K238: [-19 -63 -15 -58 -46 -26  15 -21 -38 -15  62  21  13 102   6  11  36  35
  88 -41  30 -87   0  18 101 -35  52 -34  41  60 -16  14  11 -29  20  32
 -59 -47  13 -58  34 -38 -59  -3 -65 -36 -59]
K707: [-19 -63 -15 -58 -46 -26  15 -21 -38 -15  62  21  13 102   6  11  36  35
  88 -41  30 -87 -34  18 101 -35  52 -34  41  60 -16  14 -18 -29  20  32
  59 -47  13 -58  34 -38 -59  -3 -65 -36  32]
K166: [-19 -63 -15 -58 -46 -26  15 -21 -38 -15  62  21  13 102   6  11  36  35
  88 -41  30 -87 -34  18 101 -35  52  18  41  60 -16  14  11 -29 102  32
  59 -47  13 -58  34 -38 -59  -3 -65 -36 -59]
K964: [-19 -63 -15 -58 -46 -26  15 -21 103 -19  62  21  13 102   6  11  36  35
  88 -41  30 -87 -34  18 101 -35  19 -34  41  60 -16  52  11 -29  20  32
  59 -47  13 -58  34 -38 -59  -3 -65 -36 -59]
q: [-19 -63 -15 -58 -46 -26  15 -21 103 -19  62  21  13 102   6  11  36  35
  88 -41  30 -87 -34  18 101 -35  19 -34  41  60 -16  52  11 -29  20  32
  59 -47  13 -58  34 -38 -59  -3 -65 -36 -59] : K964
q: [-19 -63 -15 -58 -46 -26  15 -21 -38 -15  62  21  13 102   6  11  36  35
  88 -41  30 -87   0  18 101 -35  52 -34  41  60 -16  14  11 -29  20  32
 -59 -47  13 -58  34 -38 -59  -3 -65 -36 -59] : K238
q: [-19 -63 -15 -58 -46 -26  15 -21 -38 -15  62  21  13 102   6  11  36  35
  88 -41  30 -87 -34  18 101 -35  52 -34  41  60 -16  14 -18 -29  20  32
  59 -47  13 -58  34 -38 -59  -3 -65 -36  32] : K707

K664: [-50   2  -4  18  13  -8   0   1   7 -20  -3  -4]
K46: [ 38  -4   0  -2  19  -1  12  -3  -3 -22  -3   0]
K10: [ -2  -3   0   2  -4  -1   9  -1   3 -40  -8   6]
K71: [-16  -3  -1   0  12  -4   6  -2  -1  -8  -4 -10]
K250: [-39  -1  -5  -1  18 -10   3  -1   2 -21  -8  -4]
K142: [-88  -1  -5   7  22 -13   8  -1   3  -5  -2 -35]
K341: [-58   1  -1  10  19  -4   8   1   8 -22   0 -18]
K879: [-43  -2  -2   0  19  -6   1  -1   0  -5  -2  -9]
q: [-39  -1  -5  -1  18 -10   3  -1   2 -21  -8  -4] : K250
q: [-43  -2  -2   0  19  -6   1  -1   0  -5  -2  -9] : K879

K703: [102  73 -44 -32 -43]
K584: [-22  16  22  41   8]
K789: [102  18  96 -32  36]
K373: [-33  -7 -43  24  41]
both K584 K373:  : [41]
both K373 K703:  : [-43]

K289: [-21 -40  -6  64 -31  20 -25]
K213: [ 11 -39  -2  72 -11   6  -7]
K865: [-3 -3 -7 75 -9 -9 -2]
K735: [-19 -23   8  94 -41  -1 -39]
K952: [  4 -19 -14  38  10   3   6]
K677: [ -1   6  72  41   9 -11   2]
K73: [-25 -17 -21  44  -6  73  -8]
K924: [-21 -40  -6  17   3  -6  -4]
both K677 K735:  : [-1]
both K952 K924:  : [3]

K446: [ -4 -72  14  -4   8   4  10  12 -23  28   5  21  23 -29  39  -9  32  28
  27  -9   7  25  32  49 -26  20  25 -14  36 -17  13 -13  23  -9   6 -44
  44  37  10  -3  69  50 -30  -8  -2 -45 -48   3  46]
K333: [  6   1   3   4  -7  38 -44 -23  -9  17  30   8  43  11 -56  11  18  39
  37 -29  73 -11   5  45 -11  53  14 -37  22   5  12 -25  52 -25  39  18
  45  32  -2  15 -27  34  78 -27  28   1 -20 -21 -32]
K621: [ -4 -72   5  -4   8   4  10  12 -23  28   5  21  23 -29  39 -28  32  28
  27  33   7  25   6  49 -26  20  25 -37  22   5  12 -25  52 -25  39  18
 -27  -6 -62 -34   2  31 -27 -17 -11 -27  19  19  -3]
q: [ -4 -72   5  -4   8   4  10  12 -23  28   5  21  23 -29  39 -28  32  28
  27  33   7  25   6  49 -26  20  25 -37  22   5  12 -25  52 -25  39  18
 -27  -6 -62 -34   2  31 -27 -17 -11 -27  19  19  -3] : K621
q: [ -4 -72  14  -4   8   4  10  12 -23  28   5  21  23 -29  39  -9  32  28
  27  -9   7  25  32  49 -26  20  25 -14  36 -17  13 -13  23  -9   6 -44
  44  37  10  -3  69  50 -30  -8  -2 -45 -48   3  46] : K446

